Below are the code and all the weights of a small trained network. Each question names an input and a target symbol and asks about switching units off, where a switched-off unit gives its printed mean instead of its output.

import numpy as np


def w(rows, s, z=0):
    codes = np.array(rows[::2]) - 128.0
    scale = np.full(codes.shape[1], s)
    scale[-1] = z or s
    return codes * scale


def f(y):
    return np.maximum(y, 0)


def softmax(a):
    e = np.exp(a - a.max(-1, keepdims=True))
    return e / e.sum(-1, keepdims=True)


def log_softmax(a):
    a = a - a.max(-1, keepdims=True)
    return a - np.log(np.exp(a).sum(-1, keepdims=True))


def net(x, mask):
    ids = ['αβδεζηλσφψ'.index(c) for c in x.split()]
    T = len(ids)
    res = E[ids] + P[:T]
    u = 0
    for l in range(3):
        r = res
        for j in range(2):
            rows = slice(2 * j, 2 * j + 2)
            q, k, v = (r @ M[l][rows].T for M in (Q, K, V))
            z = softmax(np.where(np.tri(T) > 0, q @ k.T / 2**0.5, -1e9)) @ v
            o = O[l][rows]
            res = res + np.where(mask[u + j], z, o[:, -1]) @ o[:, :-1]
        u += 2
        y = f(res @ A[l][:, :-1].T + A[l][:, -1])
        res = res + np.where(mask[u : u + 8], y, B[l][:, -1]) @ B[l][:, :-1]
        u += 8
    return log_softmax(res[-1] @ U[:, :-1].T + U[:, -1])


Q, K, V, O, A, B = {}, {}, {}, {}, {}, {}
E = w([
[127,33,152,186],'α',
[128,129,163,105],'β',
[191,150,115,75],'δ',
[140,110,68,7],'ε',
[149,166,156,85],'ζ',
[135,241,128,137],'η',
[217,111,127,188],'λ',
[157,69,85,156],'σ',
[95,185,87,68],'φ',
[95,116,150,162],'ψ',
],0.018)
P = w([
[118,45,217,142],'0',
[171,254,114,124],'1',
[156,238,121,119],'2',
[155,231,123,117],'3',
[144,184,110,153],'4',
[143,183,113,150],'5',
[145,186,114,141],'6',
[141,170,112,149],'7',
[139,174,114,147],'8',
[141,178,113,146],'9',
[138,177,115,145],'10',
],0.0079)
Q[0] = w([
[147,110,183,5],'0.h0',
[197,167,186,167],'0.h0',
[180,223,119,234],'0.h1',
[166,174,117,227],'0.h1',
],0.012)
K[0] = w([
[154,75,212,28],'0.h0',
[10,125,144,132],'0.h0',
[21,86,133,144],'0.h1',
[21,114,106,96],'0.h1',
],0.013)
V[0] = w([
[170,118,157,90],'0.h0',
[169,109,163,75],'0.h0',
[254,179,93,143],'0.h1',
[150,135,125,124],'0.h1',
],0.0053)
O[0] = w([
[105,100,115,162,216],'0.h0',
[107,110,117,159,206],'0.h0',
[165,254,130,94,254],'0.h1',
[128,140,130,127,153],'0.h1',
],0.005,0.00074)
A[0] = w([
[145,187,131,128,164],'0.n0',
[114,101,199,146,3],'0.n1',
[160,97,197,109,237],'0.n2',
[115,161,249,153,86],'0.n3',
[73,170,85,110,112],'0.n4',
[129,130,67,174,199],'0.n5',
[179,161,88,168,160],'0.n6',
[176,89,132,134,5],'0.n7',
],0.013,0.0021)
B[0] = w([
[129,72,60,181,255],'0.n0',
[2,159,110,93,149],'0.n1',
[203,174,104,83,180],'0.n2',
[213,4,123,93,192],'0.n3',
[75,140,135,112,220],'0.n4',
[78,213,129,122,183],'0.n5',
[110,34,234,106,231],'0.n6',
[130,137,72,197,158],'0.n7',
],0.0096,0.0059)
Q[1] = w([
[171,86,11,114],'1.h0',
[253,139,189,87],'1.h0',
[80,22,112,89],'1.h1',
[71,165,76,114],'1.h1',
],0.016)
K[1] = w([
[128,83,100,25],'1.h0',
[206,6,115,150],'1.h0',
[90,81,144,21],'1.h1',
[48,165,70,148],'1.h1',
],0.015)
V[1] = w([
[203,173,178,100],'1.h0',
[168,114,28,221],'1.h0',
[165,210,217,89],'1.h1',
[61,1,181,112],'1.h1',
],0.0097)
O[1] = w([
[156,122,57,19,29],'1.h0',
[227,109,111,200,68],'1.h0',
[36,105,212,63,33],'1.h1',
[101,152,2,133,252],'1.h1',
],0.0062,0.0017)
A[1] = w([
[137,254,95,135,87],'1.n0',
[89,121,224,195,2],'1.n1',
[236,234,143,120,85],'1.n2',
[194,227,88,85,149],'1.n3',
[38,153,109,162,58],'1.n4',
[39,161,124,118,165],'1.n5',
[121,219,118,150,221],'1.n6',
[84,136,117,63,146],'1.n7',
],0.0086,0.0021)
B[1] = w([
[66,149,193,68,194],'1.n0',
[148,154,50,88,162],'1.n1',
[65,1,225,121,207],'1.n2',
[142,164,170,9,230],'1.n3',
[154,131,127,73,237],'1.n4',
[177,95,171,120,255],'1.n5',
[98,107,160,80,207],'1.n6',
[31,126,146,172,233],'1.n7',
],0.0098,0.0035)
Q[2] = w([
[18,179,246,243],'2.h0',
[87,4,178,224],'2.h0',
[13,100,154,107],'2.h1',
[20,152,152,238],'2.h1',
],0.014)
K[2] = w([
[107,255,218,145],'2.h0',
[157,146,195,216],'2.h0',
[95,195,106,72],'2.h1',
[183,245,146,156],'2.h1',
],0.018)
V[2] = w([
[203,53,184,44],'2.h0',
[88,188,255,227],'2.h0',
[195,73,220,71],'2.h1',
[21,57,120,137],'2.h1',
],0.0085)
O[2] = w([
[162,106,41,172,254],'2.h0',
[98,7,102,143,66],'2.h0',
[82,45,99,130,253],'2.h1',
[124,194,131,188,218],'2.h1',
],0.011,0.0081)
A[2] = w([
[148,152,183,255,93],'2.n0',
[162,151,90,228,45],'2.n1',
[220,86,156,134,228],'2.n2',
[157,168,129,206,141],'2.n3',
[184,118,77,181,159],'2.n4',
[183,165,106,189,157],'2.n5',
[174,148,110,81,238],'2.n6',
[126,194,128,76,2],'2.n7',
],0.014,0.0038)
B[2] = w([
[233,9,147,50,188],'2.n0',
[56,226,157,58,212],'2.n1',
[18,131,159,211,212],'2.n2',
[145,93,130,210,196],'2.n3',
[227,127,152,101,247],'2.n4',
[57,178,66,185,212],'2.n5',
[123,147,247,30,197],'2.n6',
[165,113,23,196,200],'2.n7',
],0.013,0.012)
U = w([
[114,97,45,151,91],'α',
[178,124,141,113,251],'β',
[195,148,132,179,23],'δ',
[122,162,46,54,123],'ε',
[143,156,178,108,147],'ζ',
[118,164,111,170,210],'η',
[119,129,189,252,107],'λ',
[84,148,56,207,32],'σ',
[2,140,93,137,248],'φ',
[118,196,179,160,107],'ψ',
],0.0079,0.0027)

Each question gives the input, a string of symbols that net reads in full, and the target symbol t.
The units are the heads (2 rows each of Q, K, V and O) and the neurons (one row each of A and B). Each row of codes is followed by its name. A weight is (code - 128) times the scale printed after its matrix; where a second scale follows, it is the last column's (O, A, B and U).
mask holds one flag per unit, layer by layer, with each layer's heads first. A switched-off unit (its flag False) gives its mean, the last column of its rows in O or B, instead of its output. The means were averaged over made-up inputs and are rounded, as every weight is.
A unit's drop is (log p(t) with every unit on - log p(t) with that unit switched off) / (log p(t) with every unit on - log p(t) with every unit switched off).
The circuit of an input: a set's keep is (log p(t) with only the set's units on - log p(t) with every unit switched off) / (log p(t) with every unit on - log p(t) with every unit switched off). Starting from the 12 units with the biggest drops (on a tie, the unit counted first), units are removed one at a time, each time the one whose removal leaves the highest keep (on an exact tie, the one counted first), for as long as the keep stays at least 0.8.
circuit, biggest first: the units of the circuit, biggest drop first
unit that matters most: the unit with the biggest drop
top k neurons: the k neurons with the biggest drops, biggest first
k most important neurons of layer l: the k neurons of layer l with the biggest drops, biggest first
heads that matter: for each layer, one digit per head in row order, 1 if its drop is at least 0.15 and else 0, layers parted by /
input σ β δ φ ψ ζ, target φ: circuit, biggest first -> (2.n4 2.n0)
input ψ η δ, target δ: heads that matter -> 01 / 01 / 11
input α ε σ ζ α δ, target λ: heads that matter -> 00 / 10 / 00
input β δ δ, target σ: most important neuron of layer 0 -> (0.n1)
input β α ε ζ, target σ: circuit, biggest first -> (2.n7 2.h0 2.n5)
input α φ σ ε δ φ α η λ β, target λ: circuit, biggest first -> (0.n3 1.h0 2.n2 0.n7)
input β σ λ φ φ δ φ σ λ ζ, target σ: top 3 neurons -> (0.n1 2.n7 0.n3)
input δ η δ, target α: circuit, biggest first -> (1.n2 1.h1 2.h0)
input λ λ φ φ β δ λ φ ζ ε β, target β: top 2 neurons -> (2.n4 0.n2)
input φ φ φ λ, target λ: circuit, biggest first -> (2.n2 1.h0)
input ψ α δ σ, target σ: circuit, biggest first -> (1.h1 0.n3 2.n5)
input β α φ β, target σ: circuit, biggest first -> (0.n3 1.h1 2.h0 2.n5)
input ψ β ψ α, target σ: circuit, biggest first -> (1.h1 0.n3)
input δ δ β ψ, target α: circuit, biggest first -> (2.h1 1.n3 2.n1)
input δ β ζ α, target α: heads that matter -> 00 / 11 / 01
input ψ α β, target δ: unit that matters most -> 0.n1
input φ δ β β, target ψ: heads that matter -> 00 / 10 / 11
input η σ ψ ε σ ε α λ δ, target ζ: top 3 neurons -> (0.n6 2.n6 1.n3)
input η α ψ δ λ η λ ζ β, target ζ: 3 most important neurons of layer 2 -> (2.n6 2.n5 2.n7)
input α β ψ δ, target λ: heads that matter -> 01 / 10 / 00
input δ α η, target α: 2 most important neurons of layer 0 -> (0.n6 0.n3)
input σ λ ψ δ, target φ: heads that matter -> 00 / 10 / 01
input φ λ δ ε λ ζ φ δ ψ σ β, target ψ: 4 most important neurons of layer 2 -> (2.n1 2.n6 2.n4 2.n5)
